Here is a tiny trained network, its code and every weight. The questions are about switching its units off for an input and a target symbol, where a switched-off unit gives its printed mean instead of its output.

import numpy as np


def w(rows, s, z=0):
    codes = np.array(rows[::2]) - 128.0
    scale = np.full(codes.shape[1], s)
    scale[-1] = z or s
    return codes * scale


def norm(h):
    return h / np.sqrt((h * h).mean(-1, keepdims=True) + 1e-5)


def f(y):
    return y / 2 * (1 + np.tanh(0.7978845608 * (y + 0.044715 * y**3)))


def softmax(a):
    e = np.exp(a - a.max(-1, keepdims=True))
    return e / e.sum(-1, keepdims=True)


def log_softmax(a):
    a = a - a.max(-1, keepdims=True)
    return a - np.log(np.exp(a).sum(-1, keepdims=True))


def net(x, mask):
    ids = ['Πδζημξστω'.index(c) for c in x.split()]
    T = len(ids)
    res = E[ids] + P[:T]
    r = norm(res)
    for j in range(2):
        rows = slice(4 * j, 4 * j + 4)
        q, k, v = (r @ M[0][rows].T for M in (Q, K, V))
        z = softmax(np.where(np.tri(T) > 0, q @ k.T / 4**0.5, -1e9)) @ v
        o = O[0][rows]
        res = res + np.where(mask[j], z, o[:, -1]) @ o[:, :-1]
    y = f(norm(res) @ A[0][:, :-1].T + A[0][:, -1])
    res = res + np.where(mask[2:26], y, B[0][:, -1]) @ B[0][:, :-1]
    return log_softmax(norm(res)[-1] @ U[:, :-1].T + U[:, -1])


Q, K, V, O, A, B = {}, {}, {}, {}, {}, {}
E = w([
[141,174,174,237,63,112,131],'Π',
[77,92,195,104,253,85,83],'δ',
[112,163,203,111,52,174,187],'ζ',
[237,153,115,142,178,114,107],'η',
[185,28,206,113,134,162,80],'μ',
[65,233,109,221,234,50,56],'ξ',
[116,81,93,164,142,158,93],'σ',
[94,53,205,92,133,73,219],'τ',
[172,174,96,85,136,124,208],'ω',
],0.014)
P = w([
[186,226,151,147,137,102,135],'0',
[121,220,217,79,187,186,53],'1',
[190,187,91,137,119,68,131],'2',
[120,156,184,106,201,219,128],'3',
[195,150,77,131,90,62,117],'4',
[116,110,166,122,195,227,159],'5',
[188,106,61,117,45,65,88],'6',
[109,80,151,136,194,228,179],'7',
[176,81,55,99,2,54,45],'8',
[102,63,134,145,194,226,181],'9',
[187,116,55,136,66,63,103],'10',
],0.0078)
Q[0] = w([
[144,97,159,81,152,205,160],'H0',
[83,123,130,91,189,100,31],'H0',
[21,186,188,192,137,44,139],'H0',
[43,134,138,8,54,48,150],'H0',
[21,144,254,99,132,142,146],'H1',
[46,130,80,195,60,147,52],'H1',
[119,244,146,191,90,160,225],'H1',
[22,64,77,52,47,113,215],'H1',
],0.0094)
K[0] = w([
[86,147,148,42,77,119,109],'H0',
[96,111,106,79,189,130,80],'H0',
[81,161,151,201,170,148,168],'H0',
[142,105,141,137,194,218,201],'H0',
[35,148,246,97,105,83,157],'H1',
[64,140,110,244,88,173,99],'H1',
[149,224,142,178,92,156,216],'H1',
[89,92,103,96,101,148,215],'H1',
],0.011)
V[0] = w([
[85,80,175,177,107,114,103],'H0',
[130,129,103,207,131,101,182],'H0',
[79,100,83,77,112,124,173],'H0',
[158,162,213,119,153,88,170],'H0',
[57,3,92,152,138,157,120],'H1',
[113,171,154,135,68,98,27],'H1',
[212,95,168,88,101,196,202],'H1',
[70,156,136,108,125,88,168],'H1',
],0.006)
O[0] = w([
[89,78,177,213,55,103,118,143],'H0',
[54,175,107,128,118,65,45,135],'H0',
[68,202,203,148,126,197,180,3],'H0',
[145,124,90,155,91,106,227,118],'H0',
[211,254,108,50,213,51,146,130],'H1',
[65,62,72,108,210,100,193,159],'H1',
[49,163,179,24,148,93,10,114],'H1',
[212,91,136,172,236,199,10,7],'H1',
],0.004)
A[0] = w([
[71,144,82,146,106,64,178,106],'N0',
[181,94,157,126,140,82,138,132],'N1',
[164,147,94,91,128,122,146,120],'N2',
[139,181,110,104,11,80,149,66],'N3',
[132,149,173,176,188,117,142,109],'N4',
[26,195,185,117,150,132,82,3],'N5',
[114,50,138,130,47,88,119,117],'N6',
[107,166,138,181,145,196,69,112],'N7',
[129,172,146,41,127,61,160,82],'N8',
[119,60,111,81,128,120,139,100],'N9',
[144,128,88,111,167,95,103,114],'N10',
[145,80,150,101,121,142,122,133],'N11',
[90,129,37,151,72,134,189,80],'N12',
[165,135,117,187,73,146,164,142],'N13',
[105,222,106,117,101,55,181,41],'N14',
[177,149,131,74,96,130,103,124],'N15',
[188,117,155,83,40,105,137,69],'N16',
[119,111,97,134,161,95,135,94],'N17',
[34,77,188,100,126,107,191,94],'N18',
[106,156,56,112,95,108,134,21],'N19',
[96,114,90,118,178,117,201,54],'N20',
[129,130,145,101,50,149,108,2],'N21',
[92,125,178,75,157,191,135,134],'N22',
[110,182,215,130,113,124,115,105],'N23',
],0.012,0.0062)
B[0] = w([
[172,113,117,149,126,194,130,188],'N0',
[98,143,123,127,91,124,117,252],'N1',
[143,146,130,116,152,137,104,174],'N2',
[112,113,192,165,155,144,98,201],'N3',
[122,114,124,97,96,157,127,178],'N4',
[186,123,179,76,134,83,165,132],'N5',
[159,146,118,119,128,175,159,253],'N6',
[107,104,113,114,119,123,158,194],'N7',
[137,104,123,96,115,94,65,142],'N8',
[122,143,142,134,125,164,124,187],'N9',
[100,149,135,127,121,155,150,234],'N10',
[97,138,156,143,109,152,157,204],'N11',
[129,141,165,96,110,167,131,216],'N12',
[119,122,126,101,155,105,103,219],'N13',
[137,10,122,108,109,146,166,139],'N14',
[126,150,132,140,162,131,147,193],'N15',
[124,121,93,128,142,59,147,220],'N16',
[108,150,151,128,107,138,128,174],'N17',
[152,108,80,127,119,192,117,177],'N18',
[131,139,124,98,150,177,157,161],'N19',
[165,165,168,88,109,99,104,145],'N20',
[87,135,119,133,179,113,186,122],'N21',
[161,112,90,181,115,102,125,226],'N22',
[103,162,139,94,142,102,118,155],'N23',
],0.013,0.0045)
U = w([
[20,137,186,101,64,98,80,190],'Π',
[153,46,172,37,206,100,130,140],'δ',
[161,137,163,98,47,65,247,120],'ζ',
[142,216,121,110,150,235,127,98],'η',
[176,110,254,234,66,106,108,104],'μ',
[61,142,196,149,222,105,203,132],'ξ',
[66,61,30,198,125,130,134,90],'σ',
[161,81,78,23,6,91,68,64],'τ',
[167,171,105,134,148,48,73,254],'ω',
],0.0091,0.005)

Each question gives the input, a string of symbols that net reads in full, and the target symbol t.
The units are the heads (4 rows each of Q, K, V and O) and the neurons (one row each of A and B). Each row of codes is followed by its name. A weight is (code - 128) times the scale printed after its matrix; where a second scale follows, it is the last column's (O, A, B and U).
mask holds one flag per unit, heads first, then neurons. A switched-off unit (its flag False) gives its mean, the last column of its rows in O or B, instead of its output. The means were averaged over made-up inputs and are rounded, as every weight is.
A unit's drop is (log p(t) with every unit on - log p(t) with that unit switched off) / (log p(t) with every unit on - log p(t) with every unit switched off).
The circuit of an input: a set's keep is (log p(t) with only the set's units on - log p(t) with every unit switched off) / (log p(t) with every unit on - log p(t) with every unit switched off). Starting from the 12 units with the biggest drops (on a tie, the unit counted first), units are removed one at a time, each time the one whose removal leaves the highest keep (on an exact tie, the one counted first), for as long as the keep stays at least 0.8.
units of the circuit, in order: the units of the circuit, biggest drop first
most important unit: the unit with the biggest drop
top k neurons: the k neurons with the biggest drops, biggest first
heads that matter: for each layer, one digit per head in row order, 1 if its drop is at least 0.15 and else 0, layers parted by /
input δ η σ σ, target σ: heads that matter => 00
input σ σ η η σ σ μ σ ξ τ, target τ: heads that matter => 01
input σ ξ σ Π μ, target ζ: heads that matter => 00
input τ σ Π σ Π ζ, target ζ: most important unit => H1
input μ Π ξ σ Π δ ξ σ, target Π: heads that matter => 11
input Π σ δ δ ζ, target ξ: top 3 neurons => (N21; N3; N16)
input ζ δ ω μ, target μ: units of the circuit, in order => (N22; N11)
input μ σ τ σ μ σ, target μ: top 3 neurons => (N20; N6; N22)
input η σ δ η η σ μ Π, target Π: top 3 neurons => (N13; N23; N22)
input δ σ ξ σ δ η μ η, target μ: heads that matter => 11
input σ η η μ τ τ σ σ ω σ, target ω: top 2 neurons => (N20; N22)
input σ ζ σ σ τ ζ η σ μ σ δ, target Π: heads that matter => 00
input Π Π μ δ τ, target τ: units of the circuit, in order => (N8; N18)
input σ σ Π μ σ ζ, target ζ: heads that matter => 01
input ζ σ ξ, target σ: top neuron => (N14)
input δ σ η η ω μ η τ μ δ, target σ: top 2 neurons => (N22; N18)
input σ ξ Π σ η σ σ μ, target μ: heads that matter => 01
input Π σ τ σ, target τ: heads that matter => 11
input Π ζ σ τ η σ Π σ δ σ, target δ: top 3 neurons => (N1; N20; N6)
input σ Π ζ μ δ σ μ η ω σ, target ω: most important unit => H0
input σ τ δ, target Π: heads that matter => 01
input σ μ μ σ, target μ: top 3 neurons => (N20; N16; N6)
input σ ξ η η δ σ σ δ, target σ: top 4 neurons => (N22; N18; N12; N6)
input σ τ η Π σ η ξ, target σ: heads that matter => 00
input σ σ σ η Π σ δ η, target Π: heads that matter => 11
input η σ σ, target η: heads that matter => 00
input Π η σ μ ζ σ Π Π Π σ, target Π: most important unit => H1
